Below are the code and all the weights of a small trained network. Each question names an input and a class and asks about switching units off, where a switched-off unit gives its printed mean instead of its output.

import numpy as np


def w(rows, s, z=0):
    codes = np.array(rows[::2]) - 128.0
    scale = np.full(codes.shape[1], s)
    scale[-1] = z or s
    return codes * scale


def f(y):
    return y / 2 * (1 + np.tanh(0.7978845608 * (y + 0.044715 * y**3)))


def log_softmax(a):
    a = a - a.max(-1, keepdims=True)
    return a - np.log(np.exp(a).sum(-1, keepdims=True))


def net(x, mask):
    res = np.array(x, float).reshape(1, 6) / 4 @ E
    y = f(res @ A[0][:, :-1].T + A[0][:, -1])
    res = res + np.where(mask, y, B[0][:, -1]) @ B[0][:, :-1]
    return log_softmax(res[-1] @ U[:, :-1].T + U[:, -1])


A, B = {}, {}
E = w([
[128,126,123,130,126,129,131,129],'x0',
[120,140,140,141,124,125,128,135],'x1',
[19,21,234,78,41,133,148,69],'x2',
[194,159,156,2,74,150,210,242],'x3',
[171,77,177,171,219,30,232,129],'x4',
[43,200,32,58,90,17,176,62],'x5',
],0.0067)
A[0] = w([
[62,249,18,97,139,22,160,103,116],'N0',
[250,222,74,168,197,146,83,160,15],'N1',
[95,207,105,106,69,193,29,130,91],'N2',
[172,100,180,152,196,19,234,99,128],'N3',
[83,49,220,100,47,121,144,81,16],'N4',
[113,185,89,105,43,180,29,132,95],'N5',
[70,75,95,225,112,93,56,43,14],'N6',
[56,54,180,85,114,132,163,85,4],'N7',
[163,240,42,131,154,191,49,145,69],'N8',
[85,194,83,92,59,228,39,127,141],'N9',
[218,44,211,196,144,219,74,182,136],'N10',
[154,212,34,144,169,62,129,154,51],'N11',
[172,169,141,40,55,133,193,193,54],'N12',
[189,49,208,192,140,239,97,187,131],'N13',
[163,75,168,153,184,2,236,120,63],'N14',
[152,121,162,28,88,175,204,241,62],'N15',
[232,221,6,172,235,78,119,165,69],'N16',
[55,19,188,63,81,120,143,78,48],'N17',
[171,103,149,185,180,5,216,128,196],'N18',
[84,59,159,62,52,128,184,222,107],'N19',
[167,182,137,44,91,108,171,201,21],'N20',
[60,169,30,85,84,15,201,76,181],'N21',
[193,185,135,56,51,145,192,200,61],'N22',
[99,125,123,235,176,112,33,17,24],'N23',
[44,44,153,177,108,106,82,45,87],'N24',
[93,130,57,207,212,120,63,61,40],'N25',
[86,190,67,92,81,34,163,62,129],'N26',
[42,170,84,94,1,218,29,131,170],'N27',
[145,120,163,101,172,98,215,153,16],'N28',
[88,132,116,165,167,101,68,66,17],'N29',
[70,175,80,87,93,47,178,140,136],'N30',
[44,140,76,79,72,12,146,106,164],'N31',
[54,68,186,81,55,147,128,74,45],'N32',
[193,52,163,178,181,222,65,202,212],'N33',
[126,85,150,182,207,52,220,135,132],'N34',
[203,225,38,166,219,111,106,174,7],'N35',
],0.0067,0.0017)
B[0] = w([
[65,151,204,115,217,212,17,98,230],'N0',
[37,171,224,138,39,147,219,86,224],'N1',
[137,42,50,72,99,73,103,212,202],'N2',
[121,16,33,47,94,47,68,213,215],'N3',
[43,178,201,126,64,138,229,105,205],'N4',
[151,51,49,58,116,60,116,230,202],'N5',
[238,198,73,227,179,84,143,55,213],'N6',
[59,143,163,165,36,131,198,119,181],'N7',
[73,81,133,92,43,103,206,161,213],'N8',
[126,26,43,61,86,38,80,208,223],'N9',
[83,143,180,91,230,217,19,152,249],'N10',
[55,161,199,134,73,169,164,119,198],'N11',
[220,189,81,219,186,59,130,54,207],'N12',
[84,154,185,90,228,215,9,127,243],'N13',
[120,23,57,61,98,37,66,229,212],'N14',
[225,212,67,213,207,87,139,58,223],'N15',
[23,155,177,127,21,117,253,115,255],'N16',
[48,151,182,156,32,154,234,130,211],'N17',
[109,51,65,52,100,71,108,241,219],'N18',
[150,169,149,207,95,104,215,56,202],'N19',
[217,188,92,220,160,101,130,57,191],'N20',
[85,144,173,92,213,209,16,155,228],'N21',
[228,181,55,215,167,65,125,59,211],'N22',
[246,181,54,193,193,66,116,60,232],'N23',
[147,186,122,196,68,96,214,73,210],'N24',
[241,189,67,219,139,60,167,65,212],'N25',
[102,148,176,101,226,230,28,133,203],'N26',
[145,29,54,44,86,59,111,233,248],'N27',
[171,90,50,159,115,93,116,156,157],'N28',
[183,177,90,183,171,121,123,116,171],'N29',
[110,153,186,125,198,195,50,84,188],'N30',
[81,165,198,88,211,218,36,121,206],'N31',
[78,136,169,142,63,120,221,147,203],'N32',
[74,159,184,83,220,221,47,129,244],'N33',
[135,37,66,79,106,48,119,192,204],'N34',
[54,160,187,156,39,103,239,89,225],'N35',
],0.0065,0.0081)
U = w([
[79,161,212,74,238,243,2,127,159],'0',
[131,22,31,38,89,40,96,233,170],'1',
[37,177,213,141,28,133,247,95,132],'2',
[243,222,49,223,200,70,136,30,5],'3',
],0.01,0.0032)

Each question gives the input, the list of numbers given to net, and the class t.
The units are the neurons (one row each of A and B). Each row of codes is followed by its name. A weight is (code - 128) times the scale printed after its matrix; where a second scale follows, it is the last column's (A, B and U).
mask holds one flag per neuron, in row order. A switched-off neuron (its flag False) gives its mean, the last column of its row in B, instead of its output. The means were averaged over made-up inputs and are rounded, as every weight is.
A unit's drop is (log p(t) with every unit on - log p(t) with that unit switched off) / (log p(t) with every unit on - log p(t) with every unit switched off).
unit that matters most: the unit with the biggest drop
k most important neurons: the k neurons with the biggest drops, biggest first
drop when u is switched off: that unit's drop, to one decimal
input [-1,-5,-5,5,-2,-4], class 2: unit that matters most : N1
input [5,-3,-3,-3,0,0], class 2: 3 most important neurons : N15; N22; N12
input [-1,-8,-5,-3,-7,8], class 0: 2 most important neurons : N0; N26
input [7,-7,-6,7,-5,-6], class 3: 3 most important neurons : N22; N15; N12
input [-6,-7,3,-4,3,-2], class 3: 3 most important neurons : N27; N16; N9
input [-3,6,-6,0,7,5], class 1: 3 most important neurons : N3; N14; N18
input [2,-2,-6,7,-3,1], class 3: 2 most important neurons : N22; N12
input [-7,-2,5,8,-7,1], class 3: 4 most important neurons : N15; N12; N22; N19
input [6,8,7,2,4,8], class 0: 2 most important neurons : N21; N31
input [2,-5,0,0,0,1], class 0: 2 most important neurons : N27; N9
input [5,-1,3,-2,-1,-2], class 2: 3 most important neurons : N21; N0; N26
input [8,-6,7,-1,-6,-5], class 2: 3 most important neurons : N4; N17; N32
input [-1,0,-6,6,-5,1], class 2: 4 most important neurons : N1; N8; N16; N35
input [3,5,-3,-5,7,8], class 0: unit that matters most : N0
input [7,0,-8,0,8,2], class 1: 4 most important neurons : N3; N14; N18; N34
input [-5,-1,-2,-1,7,-7], class 0: 2 most important neurons : N10; N13
input [-1,-1,4,8,0,8], class 0: 4 most important neurons : N21; N31; N26; N0
input [-1,6,1,2,-6,8], class 0: drop when N20 is switched off : 0.0
input [-7,1,5,6,3,2], class 3: drop when N1 is switched off : 0.1
input [6,1,-1,-6,-1,7], class 0: drop when N0 is switched off : 0.2
input [1,3,5,-4,-1,-4], class 2: unit that matters most : N24
input [2,0,4,-6,-7,2], class 1: drop when N27 is switched off : 0.6
